Here is a tiny trained network, its code and every weight. The questions are about switching its units off for an input and a target symbol, where a switched-off unit gives its printed mean instead of its output.

import numpy as np


def w(rows, s, z=0):
    codes = np.array(rows[::2]) - 128.0
    scale = np.full(codes.shape[1], s)
    scale[-1] = z or s
    return codes * scale


def f(y):
    return y / 2 * (1 + np.tanh(0.7978845608 * (y + 0.044715 * y**3)))


def softmax(a):
    e = np.exp(a - a.max(-1, keepdims=True))
    return e / e.sum(-1, keepdims=True)


def log_softmax(a):
    a = a - a.max(-1, keepdims=True)
    return a - np.log(np.exp(a).sum(-1, keepdims=True))


def net(x, mask):
    ids = ['ΓΔΘΛΦΨβεζημξπστω'.index(c) for c in x.split()]
    T = len(ids)
    res = E[ids] + P[:T]
    u = 0
    for l in range(2):
        r = res
        for j in range(2):
            rows = slice(4 * j, 4 * j + 4)
            q, k, v = (r @ M[l][rows].T for M in (Q, K, V))
            z = softmax(np.where(np.tri(T) > 0, q @ k.T / 4**0.5, -1e9)) @ v
            o = O[l][rows]
            res = res + np.where(mask[u + j], z, o[:, -1]) @ o[:, :-1]
        u += 2
        y = f(res @ A[l][:, :-1].T + A[l][:, -1])
        res = res + np.where(mask[u : u + 4], y, B[l][:, -1]) @ B[l][:, :-1]
        u += 4
    return log_softmax(res[-1] @ U[:, :-1].T + U[:, -1])


Q, K, V, O, A, B = {}, {}, {}, {}, {}, {}
E = w([
[111,178,88,178,151,146,166,125],'Γ',
[115,176,67,130,90,62,135,97],'Δ',
[24,192,211,48,68,128,196,68],'Θ',
[183,121,86,185,124,152,178,195],'Λ',
[158,140,66,131,146,146,49,97],'Φ',
[200,97,138,200,170,76,157,127],'Ψ',
[43,186,196,60,177,242,153,119],'β',
[171,83,85,144,90,202,153,245],'ε',
[185,156,238,219,88,111,212,109],'ζ',
[22,172,126,17,176,141,107,105],'η',
[105,136,207,58,189,195,101,31],'μ',
[122,72,177,183,89,158,58,100],'ξ',
[189,2,156,130,62,88,141,180],'π',
[152,110,154,82,35,166,94,103],'σ',
[159,90,127,120,76,94,61,57],'τ',
[171,37,130,155,143,42,185,161],'ω',
],0.008)
P = w([
[253,159,93,102,149,100,171,160],'0',
[87,74,177,166,94,191,87,132],'1',
[84,93,154,177,99,201,105,114],'2',
[88,113,154,193,119,203,118,93],'3',
[120,105,125,97,124,84,100,152],'4',
[118,83,132,91,134,86,110,150],'5',
],0.0073)
Q[0] = w([
[255,118,77,170,112,38,141,219],'L0H0',
[249,98,74,175,134,31,128,214],'L0H0',
[246,102,136,156,116,51,159,179],'L0H0',
[163,164,150,190,179,88,155,46],'L0H0',
[73,171,55,148,72,182,65,92],'L0H1',
[61,144,200,18,215,131,141,137],'L0H1',
[224,75,94,164,133,25,175,238],'L0H1',
[255,63,56,186,100,73,156,218],'L0H1',
],0.0071)
K[0] = w([
[11,58,155,170,107,184,42,103],'L0H0',
[2,55,158,164,96,176,45,97],'L0H0',
[24,91,167,208,140,177,78,83],'L0H0',
[128,116,198,137,121,73,151,60],'L0H0',
[162,224,50,71,135,142,102,123],'L0H1',
[88,133,240,83,141,154,147,69],'L0H1',
[92,11,87,191,102,124,105,150],'L0H1',
[103,40,61,189,102,121,111,210],'L0H1',
],0.0086)
V[0] = w([
[158,156,65,68,100,77,223,200],'L0H0',
[97,109,127,105,24,27,132,130],'L0H0',
[92,236,155,253,159,138,190,102],'L0H0',
[154,202,19,116,236,101,134,170],'L0H0',
[64,134,186,86,93,236,168,151],'L0H1',
[118,97,157,72,79,44,159,77],'L0H1',
[183,142,76,62,232,191,60,121],'L0H1',
[99,152,106,66,133,67,79,48],'L0H1',
],0.007)
O[0] = w([
[66,203,170,171,159,96,100,144,244],'L0H0',
[170,183,167,110,201,146,65,168,61],'L0H0',
[71,2,141,107,196,150,174,155,43],'L0H0',
[67,151,91,156,161,47,184,87,148],'L0H0',
[55,154,142,87,90,134,55,168,174],'L0H1',
[142,187,159,153,203,130,92,132,91],'L0H1',
[134,160,100,141,54,82,184,64,146],'L0H1',
[148,197,82,116,181,117,99,66,4],'L0H1',
],0.0079,0.0016)
A[0] = w([
[218,102,86,193,81,130,158,194,199],'L0N0',
[61,185,124,104,253,33,174,100,119],'L0N1',
[186,199,82,136,176,33,175,51,107],'L0N2',
[238,110,159,226,128,65,189,95,252],'L0N3',
],0.0063,0.0033)
B[0] = w([
[132,144,236,157,105,195,170,234,254],'L0N0',
[25,133,56,125,244,134,94,149,213],'L0N1',
[171,131,50,170,201,214,112,70,185],'L0N2',
[222,114,179,253,162,211,151,119,252],'L0N3',
],0.0056,0.0045)
Q[1] = w([
[47,177,145,118,149,138,105,88],'L1H0',
[49,120,142,138,167,151,109,90],'L1H0',
[61,144,133,138,133,146,121,74],'L1H0',
[173,161,119,105,100,113,137,179],'L1H0',
[108,155,114,225,139,144,95,112],'L1H1',
[167,113,128,255,101,107,120,136],'L1H1',
[88,136,69,195,160,106,134,87],'L1H1',
[190,103,75,150,82,92,132,179],'L1H1',
],0.0072)
K[1] = w([
[141,181,132,154,161,148,107,72],'L1H0',
[166,198,143,177,200,162,146,83],'L1H0',
[148,186,92,160,187,156,120,90],'L1H0',
[91,72,138,94,64,132,78,137],'L1H0',
[192,195,140,166,131,124,173,111],'L1H1',
[186,90,202,149,146,92,158,129],'L1H1',
[161,153,111,177,117,140,139,71],'L1H1',
[146,3,159,132,117,136,142,180],'L1H1',
],0.008)
V[1] = w([
[153,126,199,100,32,164,184,105],'L1H0',
[76,197,237,69,62,97,81,186],'L1H0',
[149,54,64,164,124,153,253,63],'L1H0',
[251,198,151,132,4,180,84,44],'L1H0',
[250,88,176,167,196,159,212,193],'L1H1',
[58,167,167,110,20,101,199,162],'L1H1',
[130,199,24,107,154,124,53,2],'L1H1',
[201,226,122,117,168,125,141,154],'L1H1',
],0.0053)
O[1] = w([
[71,110,130,114,148,177,204,72,137],'L1H0',
[104,177,144,167,221,197,124,72,43],'L1H0',
[111,35,83,87,55,36,179,122,189],'L1H0',
[103,162,133,80,1,216,205,69,160],'L1H0',
[88,104,252,72,156,98,120,109,254],'L1H1',
[68,184,45,228,114,68,140,54,92],'L1H1',
[200,110,57,80,72,197,112,139,58],'L1H1',
[123,181,177,57,126,170,46,87,157],'L1H1',
],0.0054,0.0094)
A[1] = w([
[5,114,67,160,180,94,169,30,211],'L1N0',
[158,16,51,109,38,9,174,122,70],'L1N1',
[85,170,73,215,113,3,88,73,254],'L1N2',
[223,46,210,214,185,103,153,200,176],'L1N3',
],0.0049,0.0019)
B[1] = w([
[71,2,95,91,166,241,98,60,169],'L1N0',
[176,186,149,166,241,46,211,97,216],'L1N1',
[141,80,97,252,114,135,27,53,169],'L1N2',
[80,181,69,148,58,211,180,193,255],'L1N3',
],0.0063,0.009)
U = w([
[147,128,120,186,201,54,176,140,104],'Γ',
[174,124,67,96,119,142,81,225,155],'Δ',
[151,130,124,191,168,185,57,136,120],'Θ',
[110,67,164,139,202,66,106,107,77],'Λ',
[194,109,127,119,133,113,194,46,204],'Φ',
[71,164,151,36,151,47,171,136,60],'Ψ',
[124,61,81,166,132,144,129,102,73],'β',
[102,93,131,161,141,145,111,38,91],'ε',
[52,62,144,71,201,185,157,168,83],'ζ',
[172,167,122,228,60,78,72,149,226],'η',
[101,171,83,92,34,118,148,114,77],'μ',
[94,153,142,182,77,200,199,188,254],'ξ',
[110,215,198,97,254,97,113,91,146],'π',
[132,247,120,137,103,153,124,78,125],'σ',
[147,62,125,52,92,217,98,94,95],'τ',
[96,114,169,72,131,85,60,183,5],'ω',
],0.0051,0.0025)

Each question gives the input, a string of symbols that net reads in full, and the target symbol t.
The units are the heads (4 rows each of Q, K, V and O) and the neurons (one row each of A and B). Each row of codes is followed by its name. A weight is (code - 128) times the scale printed after its matrix; where a second scale follows, it is the last column's (O, A, B and U).
mask holds one flag per unit, layer by layer, with each layer's heads first. A switched-off unit (its flag False) gives its mean, the last column of its rows in O or B, instead of its output. The means were averaged over made-up inputs and are rounded, as every weight is.
A unit's drop is (log p(t) with every unit on - log p(t) with that unit switched off) / (log p(t) with every unit on - log p(t) with every unit switched off).
The circuit of an input: a set's keep is (log p(t) with only the set's units on - log p(t) with every unit switched off) / (log p(t) with every unit on - log p(t) with every unit switched off). Starting from all 12 units, units are removed one at a time, each time the one whose removal leaves the highest keep (on an exact tie, the one counted first), for as long as the keep stays at least 0.8.
circuit, biggest first: the units of the circuit, biggest drop first
most important unit: the unit with the biggest drop
top k neurons: the k neurons with the biggest drops, biggest first
k most important neurons of layer l: the k neurons of layer l with the biggest drops, biggest first
heads that matter: for each layer, one digit per head in row order, 1 if its drop is at least 0.15 and else 0, layers parted by /
input π ε τ Λ Θ, target σ: heads that matter => 10 / 11
input Γ Δ Φ Γ η, target Λ: circuit, biggest first => L0H0, L1H0, L0N1, L1N2
input Θ Φ μ η, target π: most important unit => L1H0
input Θ ξ ε τ μ, target π: circuit, biggest first => L1H0, L0H1
input ζ π η, target ζ: top 2 neurons => L1N0, L0N1
input β Φ ω, target ξ: heads that matter => 10 / 00
input Λ ξ Φ, target Λ: 3 most important neurons of layer 0 => L0N3, L0N0, L0N2
input τ μ η, target μ: circuit, biggest first => L0H1, L1H0, L0N3, L1H1
input Λ σ π Θ, target β: 3 most important neurons of layer 0 => L0N3, L0N1, L0N0
input τ Φ η, target μ: circuit, biggest first => L1H0, L0H1, L0N3, L0N2
input Φ Γ Γ β, target Ψ: heads that matter => 11 / 10
input π β β, target σ: circuit, biggest first => L0H0, L1H0, L1H1
input η σ σ, target η: heads that matter => 10 / 10
input Ψ μ Φ, target Ψ: top 2 neurons => L0N3, L0N2
input ε Φ ε μ ε Λ, target ξ: most important unit => L0N0
input Δ Φ Ψ, target ξ: top 3 neurons => L1N3, L0N3, L0N0
input Δ Φ η π η ζ, target ξ: 2 most important neurons of layer 1 => L1N3, L1N1
input Φ β Δ, target Φ: 2 most important neurons of layer 1 => L1N1, L1N3
input Φ β ε ξ Φ μ, target Ψ: top 4 neurons => L0N2, L1N1, L0N3, L0N1
input τ β Φ, target τ: 2 most important neurons of layer 0 => L0N2, L0N3
input η ε ω Δ, target η: 2 most important neurons of layer 1 => L1N2, L1N0
input η Φ Λ ω β, target Δ: most important unit => L1H1
input Φ ξ τ, target Φ: heads that matter => 11 / 10
